Rows, each with the band of its hidden value
[-0.70  5.41 -0.37  1.57  2.12 -0.34  1.74 -1.55  0.50  3.40  2.28  3.12
  1.90  0.73 -2.42 -0.33]	Z252
[ 0.89  0.43  1.02  1.73 -2.27 -2.30 -0.36  0.53  0.72  6.04 -1.82 -0.89
  1.42  2.73  2.83 -0.08]	z617
[-4.92  5.11 -0.69 -0.47  6.47  5.36  2.22  1.20  0.48 -4.31  2.58  1.37
 -1.07 -3.28 -7.78 -1.98]	z243
[-2.91  2.50 -0.75 -3.93  1.70  5.61  1.21  1.78 -0.77 -5.33 -0.89  1.38
 -4.22  0.51 -5.25 -2.07]	z243
[ 1.00 -0.92  1.19  2.82 -2.93 -3.81 -0.15  0.02  0.30  7.40 -1.68 -1.45
  3.44  3.15  3.99  0.03]	Z252
[-5.86  7.26  1.20  2.79  5.75  2.45  3.90  1.68  4.27  7.86 -2.58  0.24
  1.96  1.43 -5.74 -0.17]	Z252
[ 0.57 -1.53  1.19 -0.34 -5.50 -2.29 -0.57  1.03  0.20  4.94 -3.50 -2.07
 -0.05  3.94  3.62 -0.26]	z243
[ 2.88  0.20  0.64  1.69 -3.86 -4.10 -0.62 -0.69 -0.58  4.01 -0.43 -0.02
  2.20  2.24  3.37  0.36]	z617
[-2.67  3.77 -1.34  1.36  5.86  3.58  1.21 -0.61 -1.60 -3.68  4.05  2.39
  0.26 -3.04 -4.50 -1.78]	z617
[ 5.29 -4.11  0.68  0.64 -7.80 -3.96 -2.17 -0.89 -1.24  4.35 -0.86 -0.40
  0.98  3.61  5.73 -0.18]	z617
[-2.22  2.71 -1.23 -0.04  6.81  1.44  1.34 -0.18 -1.91 -1.68  2.79  2.28
 -0.37 -1.33 -4.43 -2.11]	z243
[ 1.47 -1.57  1.48  1.74 -4.46 -3.76 -0.06  0.64  0.40  7.38 -3.08 -1.40
  1.82  4.31  2.85 -0.01]	z617
[-2.74  4.98 -1.03  1.14  5.72  1.98  1.74 -0.61 -0.23 -0.21  2.92  3.34
  1.10 -0.91 -4.25 -1.06]	Z252
[ 1.83 -0.63  0.82 -0.09 -4.10 -1.72 -0.26  0.52 -0.30  3.60 -2.39 -0.78
  0.58  3.32  2.39 -0.27]	z617
[ 4.02 -3.26  0.22 -0.34 -7.11 -2.61 -1.42  0.06 -1.64  1.94 -1.65 -0.74
  0.06  3.49  3.59 -0.32]	z617
[ 2.23 -2.28  0.91  0.72 -6.51 -5.09 -0.76 -0.17 -0.65  4.69 -2.29 -1.37
  1.30  4.44  4.61 -1.14]	z617
[-1.24  1.96 -0.95 -1.47  0.58  3.62  0.99  1.69 -0.78 -3.57 -1.21  0.25
 -3.04  0.69 -2.98 -1.57]	z243
[-2.92  3.30 -0.82  0.46  3.80  1.53  1.45  0.50 -0.24 -0.65  0.51  1.29
 -0.18  0.29 -3.39 -1.65]	z617
[-1.18  3.96 -0.76  0.44  1.15  1.50  0.79 -0.28 -0.98 -0.23  1.09  1.92
 -0.07  0.55 -1.81 -1.10]	Z252
[ 4.74 -2.60  0.73  0.85 -6.52 -3.34 -2.24 -1.14 -1.49  3.52 -0.40 -0.37
  0.93  3.04  4.54  0.06]	z617
[ 1.64 -0.38  0.84  3.06 -2.90 -4.54 -0.09 -0.43 -0.21  7.87 -0.53 -0.68
  3.36  2.36  4.27  0.11]	Z252
[-0.92 -2.75  0.48 -0.50 -2.78 -1.13  0.62  2.25 -0.59  3.14 -3.43 -2.74
 -0.95  3.06  2.38 -1.17]	z243
[ 1.10  5.93 -0.62  1.59  1.65 -0.81  0.71 -2.34 -0.23  2.06  3.51  3.44
  2.25 -0.18 -3.04 -0.07]	Z252
[ 1.83 -1.35  0.53  3.45 -4.37 -6.34 -0.13 -0.75 -0.68  8.51 -1.24 -1.17
  3.89  5.02  7.01  0.01]	z243
[ 4.08 -2.82  0.86  0.35 -8.28 -3.79 -1.55 -0.25 -1.35  4.63 -2.03 -0.56
  0.83  3.95  5.91 -0.02]	z243
[ 3.16 -3.82  0.64  1.11 -6.91 -5.37 -1.08 -0.59 -1.50  6.67 -2.28 -1.18
  1.56  4.79  5.32 -0.06]	z617
[-0.97  1.70 -1.18 -1.02  1.15  3.29  1.00  0.73 -1.88 -3.84  0.66  1.48
 -2.17  0.26 -3.17 -1.86]	z243
[-1.85  5.28  0.13  0.85  1.91  1.51  1.64 -0.28  1.20  4.07  0.49  1.79
  0.44  1.37 -2.70 -0.49]	Z252

Part 2:
[ 3.14  1.65  6.87 -1.23 -1.10  7.69  2.77 -2.75 -3.27  0.36  0.05 -0.83
 -1.05  1.84 -3.19 -0.12  0.06 -3.27  3.50 -1.46  2.32  5.19  0.27 -0.22
  1.73  0.79  3.88  2.52 -0.90 -0.41  1.13 -0.76 -4.03]	<15>
[-2.14 -2.35 -4.64  1.06 -0.23 -4.43  3.59  3.35  2.44  2.74 -6.69  0.23
  1.58  2.60  2.34 -1.82  1.20  4.30  0.49  0.43 -0.85 -3.09 -0.02  5.92
 -0.09  0.53 -2.30 -1.21  0.83 -0.08  0.22 -0.47  1.35]	<11>
[ 2.71  3.38  3.05 -1.84  2.19  4.96 -0.78 -1.49  2.21 -1.13  4.27  0.45
 -4.86  3.81 -1.52  3.09 -1.23 -1.28  5.10  0.23 -0.42  2.70 -0.21 -1.42
  4.06  1.87  1.38 -0.15  2.33 -1.62 -1.11 -2.05 -3.34]	<15>
[ 0.82 -2.27  1.01  0.70 -1.05  2.27  5.62  1.14 -0.24  1.58 -4.74 -0.02
 -0.22  2.98  1.67 -3.35  0.72  2.60  2.53  2.67 -0.86 -3.86  0.87  6.03
  3.36  1.75  0.91 -0.30  1.65 -0.53 -0.85 -0.07 -1.47]	<11>
[ 0.06 -1.95  2.81  0.64 -0.60  4.05  7.48  1.09 -2.07  4.33 -3.56  0.27
  2.18  0.76  3.64 -2.60  0.02  0.32  2.07  3.00 -0.81 -1.50 -2.90  5.26
  3.59  1.03 -1.53 -0.87 -1.19  0.03 -1.15 -1.74 -4.73]	<11>
[ 0.66 -3.26  2.31  0.74 -2.20 -1.26  1.05  0.64 -1.84 -1.77  1.20 -0.41
 -1.89  0.59  1.37 -1.24 -1.68  1.10 -0.05  5.41  0.14 -5.21  3.19 -0.23
  1.65  0.55 -0.84  0.55  2.97 -2.65 -0.70  0.24  2.23]	<11>
[-2.60 -0.67 -0.65 -0.66  1.84  4.87  1.69 -1.44  0.56  2.22 -1.89 -0.19
  3.86 -1.48 -4.32  1.64  3.58 -1.15  2.21 -3.04 -1.18  3.23  0.95  2.10
 -2.78 -0.73  2.62  1.55 -0.17  6.79 -0.07  1.29 -3.01]	<17>
[-2.43  0.22 -3.35  0.56 -0.04  3.90  2.64  2.89  0.75  6.48 -4.24  2.50
  4.05 -3.20  0.71  0.31  1.31  1.76 -0.05  1.15  0.99 -1.13 -1.90  3.80
  0.53  0.20 -3.12 -0.57 -1.09  5.29  0.64  0.01 -5.03]	<11>
[-0.53 -0.52  1.30  0.29 -0.33  7.26  6.26  1.73 -1.65  6.65 -3.79  1.79
  2.70 -2.00  2.10 -0.48  0.60  0.11  2.24  2.84  0.41 -1.16 -2.52  4.87
  2.96  0.84 -1.91 -0.42 -0.98  3.54 -0.58 -0.93 -7.60]	<11>
[ 1.99  3.05 -0.19 -0.29 -0.24  3.70  0.31 -0.22 -0.44  1.34 -1.30  0.10
 -2.32  2.78 -2.98  3.32 -0.32 -1.39  2.84 -3.11  1.82  4.62  1.39 -1.65
 -1.66  0.57  1.50  1.41  0.02 -0.86  1.37 -0.50 -0.35]	<15>
[-2.49 -1.03  1.30 -0.75  1.07  4.00  0.78 -1.70  0.73  0.98 -1.12 -0.55
  3.65 -1.34 -4.36  1.06  3.38 -1.30  1.52 -2.76 -1.05  3.52  0.16  0.96
 -2.66 -0.60  2.54  1.55 -0.62  5.79  0.06  1.23 -1.65]	<17>
[ 2.68  2.97  2.12 -0.50 -0.49  6.52  1.61 -1.06 -1.66  1.48 -1.06 -0.05
 -2.63  2.86 -2.85  2.52 -0.39 -2.17  3.48 -2.56  1.78  4.79  1.25 -1.13
 -0.23  0.77  2.65  1.58 -0.22 -0.81  0.97 -0.69 -2.30]	<15>
[-0.73 -0.57 -3.56  0.84  3.05  7.17  1.23 -1.37 -2.50  3.02  0.68 -0.09
  4.31 -3.32  0.06 -3.71  1.80 -0.92 -0.88 -0.30 -0.70  2.34  1.26  3.82
  0.36 -1.09  3.16  1.06 -1.61  3.68  0.38  0.36 -5.92]	<17>
[-2.69 -1.30 -1.32  0.47  1.45  3.39 -0.02 -1.09 -0.54  0.69  0.70 -0.95
  3.65 -2.85 -2.63  0.18  2.73 -1.94 -0.87 -1.21 -1.77  2.71  0.48 -0.01
 -3.93 -1.70  2.09  1.06 -1.53  3.82 -0.14  2.24  0.93]	<17>
[-0.40 -0.36  5.06 -1.53 -0.48  1.92  0.37 -2.24 -0.10 -0.65 -0.22 -0.97
  2.27  0.54 -3.93 -0.36  1.90 -1.57  1.33 -2.75  1.34  4.67 -0.92 -0.33
 -0.66  0.12  2.12  2.28 -1.07  2.62  1.47 -0.53 -1.09]	<15>
[ 3.48  3.22  2.72 -1.90 -0.28 -1.81  1.05 -2.32 -2.23 -2.96 -1.02  0.51
 -4.57  2.06  2.53  2.51 -1.86 -1.20  2.51 -2.81  0.31 -2.82  1.76 -0.65
  2.67  0.39  2.34 -1.62  2.50 -1.69 -1.99 -0.08 -4.03]	<17>
[-0.11 -3.36  1.58  1.62 -1.62 -2.09  3.90  1.42 -0.06  0.29 -2.92 -0.90
  0.76  1.84  3.12 -4.31  0.11  2.20 -0.86  2.81 -1.74 -3.46 -2.10  3.53
  1.77  0.95 -1.31 -1.12 -0.97 -2.61 -0.82 -0.29  3.18]	<11>
[ 1.89  0.88  4.93 -0.54 -1.79  2.02 -0.21 -1.62 -1.89 -1.36  1.16 -1.35
 -0.47  1.10 -2.67 -0.27 -0.36 -2.72  0.27 -1.32  2.05  4.66 -0.61 -2.64
 -1.08 -0.17  1.74  1.96 -1.91 -2.34  1.69 -0.11  1.85]	<15>
